Small tables with named rows and columns. After each table, cells are looked up by row and column.

duf:
,firu,fus,kir,bipig
moz,97,17,152,82
kap,114,112,224,72
kalu,42,197,164,131
kizafi,232,149,128,88
mim,32,206,157,138
duz,107,102,10,152

What is the firu of moz in duf?
97
What is the kir of kap in duf?
224
What is the firu of kalu in duf?
42
What is the bipig of kap in duf?
72
What is the fus of moz in duf?
17
What is the kir of kizafi in duf?
128
What is the fus of kizafi in duf?
149
What is the firu of kizafi in duf?
232
Which row has the largest kir? kap

nikamo:
         semikuf     rof  dabapet  lebula  zoganam    bepe  nidaki     gat
lizabil   -54966  -19356    33560  -56536   -16548  -31362  -53236  -18576
deg        -7616  -38460   -51266   -2538   -51896  -25743  -53236    7792
feb       -30045  -23177   -56256  -29537    -8391  -27517   52994  -97678
fuv       -47490  -14262    13601  -70036   -11110  -28996  -98764  -11984

semikuf of fuv = -47490
bepe of fuv = -28996
gat of fuv = -11984
rof of feb = -23177
nidaki of fuv = -98764
dabapet of feb = -56256
gat of lizabil = -18576
rof of deg = -38460
nidaki of lizabil = -53236
rof of fuv = -14262
lebula of fuv = -70036
zoganam of lizabil = -16548
gat of deg = 7792
nidaki of deg = -53236
bepe of lizabil = -31362
semikuf of deg = -7616
dabapet of fuv = 13601
dabapet of lizabil = 33560
Which row has the largest nidaki? feb

Table lozof
,rodudo,vot,rig,fole,vesag,siv,nata
givir,24.22,55.41,24.74,44.71,10.89,-46.06,38.41
vusor,13.66,64.33,-11.09,40.29,-15.11,-68.19,24.30
momudu,2.22,64.96,20.71,46.76,5.83,-58.97,35.46
temaruk,13.31,60.16,23.50,45.91,8.86,-52.26,37.23
zuvo,20.24,70.63,7.67,46.23,-4.42,-70.55,30.43
lok,22.61,50.43,-19.38,32.25,-16.28,-49.03,19.80
tavetuk,21.93,57.51,-17.40,36.10,-17.19,-59.80,21.60
rep,3.62,69.22,-1.94,43.93,-10.35,-71.87,27.30
sakoti,14.31,68.87,15.50,46.97,1.33,-65.59,33.13
pozovor,17.46,51.07,25.02,43.38,12.18,-40.52,38.86

sakoti, vesag -> 1.33
pozovor, rodudo -> 17.46
momudu, rodudo -> 2.22
temaruk, vot -> 60.16
tavetuk, rig -> -17.40
lok, fole -> 32.25

rov
columns: neduf, tazu, lovop, deg
lev: [-0.392, -0.472, -0.740, 0.108]
sipev: [0.568, -0.421, -0.145, -0.427]
pek: [-0.042, 0.045, 0.163, 0.159]
zek: [-0.618, -0.024, -0.367, 0.772]
mogekuv: [-0.146, -0.286, -0.527, 0.508]
kas: [-0.295, -0.055, 0.062, -0.183]
rozet: [0.179, -0.566, -0.722, 0.144]
nir: [0.120, 0.018, 0.411, -0.469]
bureguf: [-0.171, 0.156, 0.476, -0.308]
kob: [-0.247, -0.599, -0.833, -0.050]
duge: [-0.999, 0.089, -0.046, 0.107]

deg of kob: -0.050
tazu of mogekuv: -0.286
deg of rozet: 0.144
lovop of kob: -0.833
tazu of zek: -0.024
lovop of kas: 0.062
neduf of pek: -0.042
neduf of nir: 0.120
deg of pek: 0.159
lovop of rozet: -0.722
neduf of sipev: 0.568
tazu of bureguf: 0.156
neduf of rozet: 0.179
tazu of kob: -0.599
tazu of rozet: -0.566
neduf of lev: -0.392
lovop of zek: -0.367
deg of zek: 0.772
lovop of mogekuv: -0.527
neduf of kob: -0.247

gigabu:
,sesi,dupu,rafi,teb,mas,lefebi,kalot,fula
sabim,52,53,54,55,52,238,245,242
guz,51,51,51,52,52,234,247,245
vofub,51,245,246,243,243,246,246,243
bar,51,223,246,245,244,244,245,245
kaz,52,54,202,245,245,243,245,247
rup,53,49,53,53,50,55,98,244
sav,141,243,247,246,247,247,246,242
nir,53,52,48,51,53,143,248,242
feti,50,54,51,54,54,247,246,248
pidimib,60,245,248,245,247,247,244,245
gusogim,52,54,55,53,57,59,246,243
fepu,51,52,50,246,247,247,245,248
murov,56,243,246,246,248,244,248,246

pidimib, lefebi => 247
murov, lefebi => 244
bar, mas => 244
sav, rafi => 247
nir, fula => 242
rup, fula => 244
kaz, kalot => 245
kaz, mas => 245
pidimib, mas => 247
feti, kalot => 246
sabim, kalot => 245
feti, dupu => 54
gusogim, lefebi => 59
nir, rafi => 48
pidimib, dupu => 245
rup, teb => 53

